Below is a small trained network, with its code and all its weights. Each question gives an input and a class and asks what happens when units are switched off, that is, made to give their printed mean instead of their output.

import numpy as np


def w(rows, s, z=0):
    codes = np.array(rows[::2]) - 128.0
    scale = np.full(codes.shape[1], s)
    scale[-1] = z or s
    return codes * scale


def f(y):
    return y / 2 * (1 + np.tanh(0.7978845608 * (y + 0.044715 * y**3)))


def log_softmax(a):
    a = a - a.max(-1, keepdims=True)
    return a - np.log(np.exp(a).sum(-1, keepdims=True))


def net(x, mask):
    res = np.array(x, float).reshape(1, 7) / 4 @ E
    y = f(res @ A[0][:, :-1].T + A[0][:, -1])
    res = res + np.where(mask, y, B[0][:, -1]) @ B[0][:, :-1]
    return log_softmax(res[-1] @ U[:, :-1].T + U[:, -1])


A, B = {}, {}
E = w([
[207,110,131,157,252,44,37,100,147,152],'x0',
[114,128,137,113,154,111,159,127,121,135],'x1',
[9,220,213,205,131,147,89,88,161,153],'x2',
[156,235,138,100,109,98,65,224,3,110],'x3',
[143,125,126,138,115,131,114,129,137,118],'x4',
[162,128,109,164,178,204,165,9,28,73],'x5',
[126,119,121,135,126,143,109,139,121,141],'x6',
],0.0059)
A[0] = w([
[160,212,163,102,107,61,106,182,72,88,16],'neuron 1',
[82,54,105,142,129,118,147,69,228,137,65],'neuron 2',
[57,186,183,181,164,141,74,106,148,152,5],'neuron 3',
[192,116,85,76,160,126,194,164,123,104,116],'neuron 4',
[185,38,71,105,153,106,140,189,97,83,48],'neuron 5',
[104,129,136,62,78,60,88,212,220,189,49],'neuron 6',
[205,103,179,175,253,64,27,117,134,125,200],'neuron 7',
[80,225,103,116,151,80,71,195,13,116,191],'neuron 8',
[193,76,16,74,116,117,149,164,122,118,19],'neuron 9',
[154,170,89,139,172,190,140,57,50,55,14],'neuron 10',
],0.0059,0.002)
B[0] = w([
[182,121,55,94,196,220,122,96,171,190,183],'neuron 1',
[204,158,41,146,213,222,139,193,197,212,191],'neuron 2',
[65,201,111,166,98,60,108,58,137,165,167],'neuron 3',
[59,156,149,162,80,108,100,112,162,150,170],'neuron 4',
[60,199,110,163,124,73,92,81,179,136,183],'neuron 5',
[144,46,254,65,215,146,58,26,36,107,217],'neuron 6',
[72,118,163,100,96,132,177,244,169,21,255],'neuron 7',
[177,163,96,136,188,166,175,144,191,134,239],'neuron 8',
[55,244,132,163,99,63,79,36,210,155,184],'neuron 9',
[146,62,180,44,169,137,62,52,129,152,189],'neuron 10',
],0.0068,0.006)
U = w([
[45,231,110,180,114,37,80,45,162,179,71],'0',
[239,137,43,130,213,197,144,157,174,227,58],'1',
[144,3,203,58,177,120,52,15,51,137,92],'2',
[140,121,135,130,113,114,159,131,121,97,213],'3',
[145,119,145,152,110,106,158,144,121,127,212],'4',
[118,112,113,134,128,122,130,136,119,112,168],'5',
[64,112,139,113,95,142,177,200,146,28,122],'6',
[188,30,88,223,59,33,153,188,2,169,2],'7',
],0.0078,0.0084)

Each question gives the input, the list of numbers given to net, and the class t.
The units are the neurons (one row each of A and B). Each row of codes is followed by its name. A weight is (code - 128) times the scale printed after its matrix; where a second scale follows, it is the last column's (A, B and U).
mask holds one flag per neuron, in row order. A switched-off neuron (its flag False) gives its mean, the last column of its row in B, instead of its output. The means were averaged over made-up inputs and are rounded, as every weight is.
A unit's drop is (log p(t) with every unit on - log p(t) with that unit switched off) / (log p(t) with every unit on - log p(t) with every unit switched off).
The circuit of an input: a set's keep is (log p(t) with only the set's units on - log p(t) with every unit switched off) / (log p(t) with every unit on - log p(t) with every unit switched off). Starting from all 10 units, units are removed one at a time, each time the one whose removal leaves the highest keep (on an exact tie, the one counted first), for as long as the keep stays at least 0.8.
units of the circuit, in order: the units of the circuit, biggest drop first
unit that matters most: the unit with the biggest drop
top k neurons: the k neurons with the biggest drops, biggest first
drop of u: that unit's drop, to one decimal
input [8,-6,-8,5,-4,7,-2], class 0: top 2 neurons	[neuron 9; neuron 5]
input [4,1,-5,5,3,5,-4], class 0: units of the circuit, in order	[neuron 5; neuron 9]
input [4,8,-8,-6,7,6,-4], class 0: units of the circuit, in order	[neuron 9; neuron 5]
input [0,-6,-2,0,-3,8,-8], class 2: units of the circuit, in order	[neuron 10]
input [5,6,-2,-8,-7,3,8], class 1: top 2 neurons	[neuron 2; neuron 6]
input [0,-2,-5,3,3,4,1], class 0: units of the circuit, in order	[neuron 9; neuron 5; neuron 4]
input [0,4,-8,8,5,-3,6], class 0: top 4 neurons	[neuron 9; neuron 5; neuron 4; neuron 2]
input [-6,-5,-3,4,-4,8,-4], class 2: top 3 neurons	[neuron 10; neuron 7; neuron 2]
input [2,-6,5,7,1,-7,-7], class 1: top 2 neurons	[neuron 8; neuron 1]
input [8,-3,2,-3,-5,7,0], class 6: top 2 neurons	[neuron 7; neuron 6]
input [-1,3,-3,5,5,-2,2], class 1: units of the circuit, in order	[neuron 1; neuron 8]
input [-1,-3,-3,-7,2,-6,1], class 1: top 3 neurons	[neuron 2; neuron 7; neuron 10]
input [0,-3,-2,4,-2,8,-8], class 2: top 3 neurons	[neuron 10; neuron 2; neuron 7]
input [6,-8,-2,-3,8,6,7], class 3: unit that matters most	neuron 7
input [8,8,3,-6,7,-8,-3], class 2: top 2 neurons	[neuron 6; neuron 8]
input [6,6,2,8,-8,5,-6], class 1: top 3 neurons	[neuron 8; neuron 1; neuron 6]
input [7,6,-6,3,7,6,6], class 3: top 3 neurons	[neuron 7; neuron 6; neuron 3]
input [-6,-4,-1,-8,-5,5,-8], class 1: top 3 neurons	[neuron 2; neuron 7; neuron 6]
input [2,7,1,7,-3,0,-4], class 1: top 2 neurons	[neuron 1; neuron 8]
input [-5,-5,-5,8,8,1,-1], class 1: unit that matters most	neuron 1
input [8,-5,4,-3,8,7,8], class 3: drop of neuron 7	1.3
input [-2,-2,-7,-2,-5,4,-1], class 0: drop of neuron 9	0.3
input [3,-7,1,-8,-7,-2,-8], class 1: drop of neuron 2	1.1
input [1,1,-3,-1,-7,-7,0], class 2: drop of neuron 6	0.8
